Here is a tiny trained network, its code and every weight. The questions are about switching its units off for an input and a class, where a switched-off unit gives its printed mean instead of its output.

import numpy as np


def w(rows, s, z=0):
    codes = np.array(rows[::2]) - 128.0
    scale = np.full(codes.shape[1], s)
    scale[-1] = z or s
    return codes * scale


def norm(h):
    return h / np.sqrt((h * h).mean(-1, keepdims=True) + 1e-5)


def f(y):
    return y / 2 * (1 + np.tanh(0.7978845608 * (y + 0.044715 * y**3)))


def log_softmax(a):
    a = a - a.max(-1, keepdims=True)
    return a - np.log(np.exp(a).sum(-1, keepdims=True))


def net(x, mask):
    res = np.array(x, float).reshape(1, 4) / 4 @ E
    u = 0
    for l in range(2):
        y = f(norm(res) @ A[l][:, :-1].T + A[l][:, -1])
        res = res + np.where(mask[u : u + 11], y, B[l][:, -1]) @ B[l][:, :-1]
        u += 11
    return log_softmax(norm(res)[-1] @ U[:, :-1].T + U[:, -1])


A, B = {}, {}
E = w([
[139,219,141,140,204,115],'x0',
[125,64,101,130,180,186],'x1',
[78,101,71,125,132,85],'x2',
[116,101,169,68,247,131],'x3',
],0.013)
A[0] = w([
[169,81,70,160,100,202,144],'0.n1',
[70,184,212,106,126,80,12],'0.n2',
[58,134,126,144,143,68,71],'0.n3',
[136,105,177,89,74,115,50],'0.n4',
[107,62,61,134,151,113,161],'0.n5',
[227,107,135,227,166,164,5],'0.n6',
[103,135,107,173,87,85,41],'0.n7',
[175,167,118,220,172,138,149],'0.n8',
[97,9,102,124,148,66,113],'0.n9',
[116,147,105,205,179,124,94],'0.n10',
[113,41,117,52,86,170,166],'0.n11',
],0.011,0.0032)
B[0] = w([
[95,117,195,117,188,77,226],'0.n1',
[115,62,186,138,142,48,180],'0.n2',
[86,150,105,241,84,115,153],'0.n3',
[141,22,95,112,97,152,150],'0.n4',
[82,126,116,21,189,42,212],'0.n5',
[35,117,128,101,26,189,168],'0.n6',
[177,172,195,234,98,160,167],'0.n7',
[60,155,115,53,105,174,200],'0.n8',
[37,171,13,56,155,89,233],'0.n9',
[130,86,31,84,108,157,159],'0.n10',
[66,87,88,2,35,129,254],'0.n11',
],0.0082,0.0059)
A[1] = w([
[180,33,121,118,110,55,79],'1.n1',
[69,88,54,180,137,181,120],'1.n2',
[112,158,222,72,234,196,215],'1.n3',
[67,167,148,255,45,55,165],'1.n4',
[140,173,196,128,173,184,87],'1.n5',
[215,221,85,245,173,164,179],'1.n6',
[119,10,126,142,173,189,3],'1.n7',
[161,4,226,230,50,157,88],'1.n8',
[36,174,157,122,104,109,134],'1.n9',
[30,170,187,97,188,73,78],'1.n10',
[175,171,102,195,187,202,102],'1.n11',
],0.0089,0.0047)
B[1] = w([
[21,117,77,127,28,162,144],'1.n1',
[146,79,108,141,109,82,156],'1.n2',
[242,47,132,171,125,128,253],'1.n3',
[143,220,212,201,82,142,220],'1.n4',
[183,81,117,105,199,175,153],'1.n5',
[67,169,74,2,172,190,165],'1.n6',
[115,199,202,97,120,56,132],'1.n7',
[64,142,158,235,146,97,170],'1.n8',
[188,110,179,156,41,134,193],'1.n9',
[156,161,166,169,113,33,205],'1.n10',
[129,112,59,120,105,196,130],'1.n11',
],0.0089,0.0075)
U = w([
[149,176,124,165,57,208,31],'0',
[245,57,31,156,211,249,1],'1',
[114,6,160,79,14,209,178],'2',
[250,47,204,107,203,68,177],'3',
[56,19,16,28,170,34,136],'4',
[128,144,202,235,52,35,175],'5',
],0.011,0.0061)

Each question gives the input, the list of numbers given to net, and the class t.
The units are the neurons (one row each of A and B). Each row of codes is followed by its name. A weight is (code - 128) times the scale printed after its matrix; where a second scale follows, it is the last column's (A, B and U).
mask holds one flag per neuron, layer by layer. A switched-off neuron (its flag False) gives its mean, the last column of its row in B, instead of its output. The means were averaged over made-up inputs and are rounded, as every weight is.
A unit's drop is (log p(t) with every unit on - log p(t) with that unit switched off) / (log p(t) with every unit on - log p(t) with every unit switched off).
The circuit of an input: a set's keep is (log p(t) with only the set's units on - log p(t) with every unit switched off) / (log p(t) with every unit on - log p(t) with every unit switched off). Starting from the 12 units with the biggest drops (on a tie, the unit counted first), units are removed one at a time, each time the one whose removal leaves the highest keep (on an exact tie, the one counted first), for as long as the keep stays at least 0.8.
units of the circuit, in order: the units of the circuit, biggest drop first
most important unit: the unit with the biggest drop
k most important neurons: the k neurons with the biggest drops, biggest first
k most important neurons of layer l: the k neurons of layer l with the biggest drops, biggest first
drop when u is switched off: that unit's drop, to one decimal
input [7,2,-1,-2], class 2: units of the circuit, in order => 0.n6, 0.n8
input [8,4,4,4], class 1: units of the circuit, in order => 0.n11, 0.n1, 1.n3, 0.n10
input [8,-2,-7,-1], class 3: 4 most important neurons of layer 0 => 0.n2, 0.n8, 0.n7, 0.n3
input [-5,0,3,-2], class 4: most important unit => 0.n9
input [-2,-6,7,3], class 5: units of the circuit, in order => 0.n3, 1.n4
input [4,-1,-5,-3], class 2: units of the circuit, in order => 0.n8, 0.n6
input [-1,4,5,-7], class 5: 4 most important neurons => 0.n7, 1.n4, 0.n1, 0.n4
input [-7,6,-5,8], class 4: 2 most important neurons of layer 0 => 0.n11, 0.n9
input [1,-1,1,-7], class 0: units of the circuit, in order => 1.n6, 0.n11, 0.n2, 0.n7
input [-8,0,-7,-8], class 5: units of the circuit, in order => 1.n8, 0.n1
input [-2,-7,7,7], class 5: units of the circuit, in order => 0.n3, 1.n10
input [-4,-7,8,1], class 5: 2 most important neurons of layer 0 => 0.n7, 0.n3
input [-3,-2,8,-3], class 5: 3 most important neurons => 0.n7, 1.n4, 0.n3
input [-8,-8,-3,6], class 4: units of the circuit, in order => 1.n4
input [7,6,-3,-4], class 2: 2 most important neurons => 0.n6, 0.n8
input [-8,-4,-2,2], class 4: 3 most important neurons of layer 1 => 1.n4, 1.n3, 1.n9
input [0,0,3,-2], class 5: drop when 0.n5 is switched off => 0.1
input [7,6,0,-7], class 2: drop when 0.n6 is switched off => 0.2
input [4,3,-3,1], class 1: drop when 0.n11 is switched off => 0.3
input [2,2,-7,-4], class 2: most important unit => 0.n6
input [5,-6,-8,-7], class 0: 2 most important neurons of layer 1 => 1.n6, 1.n10
